Look-ups in named tables: a row name and a column name give one cell, copied from the table.

vip:
	safi	lepek	lata	kep	bulivun	lak	lud	manapim	romes	kipuna
ritona	43260	45443	49429	45275	45674	50701	43955	53782	58569	33192
mek	44146	49860	48052	40065	47396	49734	48445	33602	46359	51640
tak	44812	43355	43552	48261	41811	40843	43077	52277	50669	34915
ruvada	47129	55028	53877	53984	48752	34685	45287	52394	45162	50024
far	43533	51939	49982	43913	48323	42901	45258	40731	51653	44240
napebov	44227	46943	45520	39086	45722	38856	39343	39945	46116	40324
sug	44252	53504	46224	44746	48513	42481	44350	48101	44446	82216
kab	53122	45173	46636	40105	48325	44624	48147	51090	39459	18376
rasolu	45447	55019	43238	43434	44289	44610	44494	49298	35394	55861
gaf	49345	45918	47326	58571	43264	35903	46953	50196	40095	50233
dib	50613	60531	50705	40768	46738	48406	47099	40268	44815	41082

bulivun of kab is 48325
manapim of napebov is 39945
kep of tak is 48261
lud of sug is 44350
lata of gaf is 47326
kep of gaf is 58571
lak of ritona is 50701
lepek of tak is 43355
Which row has the largest lak? ritona

kogopuv:
|  | bevufu | mabef | soni | fefi | mufat | vipog |
|---|---|---|---|---|---|---|
| zumago | 135 | 324 | 37 | -102 | 28 | -146 |
| bosoped | -67 | -144 | -13 | -233 | 2 | 203 |
| kez | -63 | -239 | 7 | 412 | 4 | 5 |
| romu | -15 | -151 | 22 | 588 | 11 | -118 |
| bemisi | 40 | -37 | 36 | 637 | 13 | -204 |
| bev | 104 | 242 | 31 | -40 | 24 | -132 |
| melalem | 97 | 175 | 38 | 324 | 21 | -209 |
| likelev | -3 | 106 | -13 | -731 | 10 | 256 |
| nagira | 39 | 158 | 5 | -437 | 14 | 93 |
| ravofur | 26 | 153 | 0 | -526 | 12 | 145 |
| kabo | -71 | -272 | 8 | 497 | 3 | -7 |
| viru | 119 | 172 | 51 | 554 | 26 | -306 |

What is the soni of melalem in kogopuv?
38
What is the mufat of nagira in kogopuv?
14
What is the fefi of likelev in kogopuv?
-731
What is the bevufu of ravofur in kogopuv?
26
What is the mabef of kabo in kogopuv?
-272
What is the mufat of bemisi in kogopuv?
13
What is the mufat of kabo in kogopuv?
3
What is the bevufu of kez in kogopuv?
-63
What is the vipog of bemisi in kogopuv?
-204
What is the fefi of kez in kogopuv?
412
What is the bevufu of viru in kogopuv?
119
What is the soni of likelev in kogopuv?
-13
What is the vipog of melalem in kogopuv?
-209
What is the soni of zumago in kogopuv?
37
What is the vipog of bosoped in kogopuv?
203
What is the fefi of bemisi in kogopuv?
637
What is the bevufu of bosoped in kogopuv?
-67
What is the bevufu of bemisi in kogopuv?
40
What is the fefi of romu in kogopuv?
588

Table ped
	ratuge	dum	didiso	valedim	fel
mifik	132	158	112	182	57
kodo	137	150	107	189	51
vonimu	88	87	148	48	198
vomeb	100	93	135	45	193
deno	150	170	93	178	48
fese	91	76	144	58	191
sabano	160	167	83	182	41
rukuf	142	173	101	172	56
kome	77	58	158	69	195

kome, ratuge: 77
kome, fel: 195
kome, valedim: 69
mifik, dum: 158
deno, dum: 170
vonimu, fel: 198
kome, dum: 58

saf
|  | dop | naz | nif | ruv | betu | vuveleb | gigub |
|---|---|---|---|---|---|---|---|
| menila | 139 | 154 | 132 | 90 | 161 | 108 | 89 |
| ripige | 244 | 41 | 32 | 126 | 44 | 225 | 124 |
| fikev | 177 | 110 | 96 | 158 | 115 | 157 | 155 |
| gem | 124 | 170 | 146 | 162 | 176 | 95 | 161 |
| zar | 118 | 175 | 153 | 129 | 179 | 92 | 129 |
| dasodud | 116 | 176 | 154 | 133 | 180 | 92 | 132 |
| dezur | 165 | 131 | 105 | 37 | 139 | 127 | 37 |
| mifane | 232 | 58 | 41 | 134 | 64 | 204 | 131 |
| gafu | 159 | 134 | 111 | 50 | 143 | 125 | 48 |
| vuferi | 115 | 173 | 156 | 161 | 176 | 99 | 160 |
| zit | 131 | 165 | 139 | 113 | 173 | 96 | 111 |
| zevis | 251 | 37 | 23 | 125 | 42 | 226 | 122 |
| gesuban | 188 | 98 | 86 | 155 | 100 | 172 | 153 |

betu of dasodud = 180
gigub of dezur = 37
dop of menila = 139
dop of gafu = 159
gigub of menila = 89
naz of dezur = 131

Table gufov
	denedam	viv
rulukit	39	-16
gifuf	55	-37
nolaba	94	-76
pide	-63	39
gem	-63	39
mapu	64	-64

What is the viv of gifuf in gufov?
-37
What is the viv of nolaba in gufov?
-76
What is the denedam of gifuf in gufov?
55
What is the denedam of mapu in gufov?
64
What is the denedam of pide in gufov?
-63
What is the viv of pide in gufov?
39
What is the viv of mapu in gufov?
-64
What is the denedam of nolaba in gufov?
94
What is the viv of gem in gufov?
39
What is the denedam of gem in gufov?
-63
What is the viv of rulukit in gufov?
-16
What is the denedam of rulukit in gufov?
39

Table fadone
	kom	radel	bota	vem	delo	zovuk	demuno	vak	keb
nok	72	165	104	103	140	178	19	199	102
bigasu	46	153	65	48	49	117	33	199	162
zak	87	94	86	57	76	48	81	199	154
bunag	113	67	177	196	80	42	103	199	147
konen	167	132	98	19	102	21	138	199	182
gemik	38	100	31	54	59	139	58	199	22

zak, zovuk -> 48
konen, bota -> 98
nok, demuno -> 19
bigasu, vem -> 48
bigasu, radel -> 153
konen, radel -> 132
gemik, keb -> 22
bunag, bota -> 177
nok, vak -> 199
bigasu, keb -> 162
bigasu, bota -> 65
zak, vak -> 199
zak, demuno -> 81
bunag, demuno -> 103
nok, kom -> 72
nok, vem -> 103
bunag, vak -> 199
bunag, delo -> 80
gemik, delo -> 59

ralilom:
	futel	vekedu	pez	bop	daka	der	tovat
kunazad	85	-76	-84	-83	-71	67	-83
kor	40	-40	-36	-47	-39	38	-46
vog	86	-77	-85	-84	-72	67	-85

kunazad, pez -> -84
kor, der -> 38
kunazad, bop -> -83
vog, bop -> -84
kunazad, daka -> -71
kor, daka -> -39
kor, bop -> -47

gunize =
|  | bag | vut | batigip | kolu | palibo |
|---|---|---|---|---|---|
| tev | 50927 | 47866 | 803 | 64950 | 18685 |
| podeki | 19177 | 19050 | 43751 | 12824 | 32465 |
| ses | 42647 | 52398 | 32446 | 16792 | 33329 |
| siv | 17514 | 15343 | 20502 | 23705 | 23542 |
| meluma | 21738 | 26856 | 83963 | 6283 | 49633 |
| kirebif | 27595 | 33340 | 48386 | 11622 | 37523 |
| dib | 56108 | 77365 | 47228 | 11281 | 43908 |
| duvep | 29759 | 28400 | 11445 | 32461 | 22512 |
| tizel | 17946 | 17055 | 38777 | 14399 | 29585 |

batigip of tev is 803
batigip of dib is 47228
batigip of podeki is 43751
bag of kirebif is 27595
palibo of duvep is 22512
palibo of dib is 43908

fas:
	mumo	monata	tega	nadu
rus	158	171	97	146
bosoru	128	167	157	114
botido	114	135	132	113
nilefi	138	246	154	112
sabi	111	131	104	160
tuduv	110	218	171	203
palapoz	64	153	160	123
susobup	132	170	182	89
zib	131	252	105	100

nadu of palapoz = 123
tega of zib = 105
mumo of sabi = 111
mumo of tuduv = 110
nadu of botido = 113
nadu of bosoru = 114
mumo of palapoz = 64
monata of susobup = 170
tega of rus = 97
nadu of rus = 146
tega of tuduv = 171
mumo of botido = 114
monata of zib = 252

pusani =
fields: fiminim, muz, sulosi, sakofab, siv, vizaga, lalunik, mivoto, tukiku, gofunar
tigo: [7.701, 4.204, 4.690, 1.930, 5.733, 3.653, 4.701, 0.364, 8.237, 5.085]
dafilun: [4.756, 8.158, 4.897, 1.091, 4.259, 5.350, 8.444, 1.839, 5.483, 3.286]
kapitar: [7.157, 2.278, 4.271, 0.924, 4.994, 3.619, 1.005, 1.785, 2.386, 3.638]
lururev: [2.498, 0.537, 8.154, 1.946, 4.449, 2.336, 4.862, 3.409, 3.970, 2.434]
mavebo: [2.395, 2.934, 4.171, 1.275, 3.331, 1.037, 3.741, 0.964, 4.933, 1.857]
gokope: [7.448, 6.561, 4.603, 0.011, 3.450, 5.845, 5.010, 0.754, 4.633, 4.827]
mel: [4.308, 5.020, 5.991, 1.011, 6.703, 3.889, 5.365, 1.676, 6.900, 0.440]

What is the mivoto of kapitar in pusani? 1.785
What is the vizaga of lururev in pusani? 2.336
What is the siv of gokope in pusani? 3.450
What is the gofunar of dafilun in pusani? 3.286
What is the mivoto of mavebo in pusani? 0.964
What is the mivoto of tigo in pusani? 0.364
What is the muz of mel in pusani? 5.020
What is the siv of kapitar in pusani? 4.994
What is the vizaga of gokope in pusani? 5.845
What is the lalunik of dafilun in pusani? 8.444
What is the mivoto of gokope in pusani? 0.754
What is the sulosi of gokope in pusani? 4.603
What is the tukiku of dafilun in pusani? 5.483
What is the sakofab of tigo in pusani? 1.930
What is the fiminim of kapitar in pusani? 7.157
What is the sakofab of dafilun in pusani? 1.091
What is the vizaga of dafilun in pusani? 5.350
What is the sulosi of mel in pusani? 5.991
What is the muz of dafilun in pusani? 8.158
What is the gofunar of mavebo in pusani? 1.857

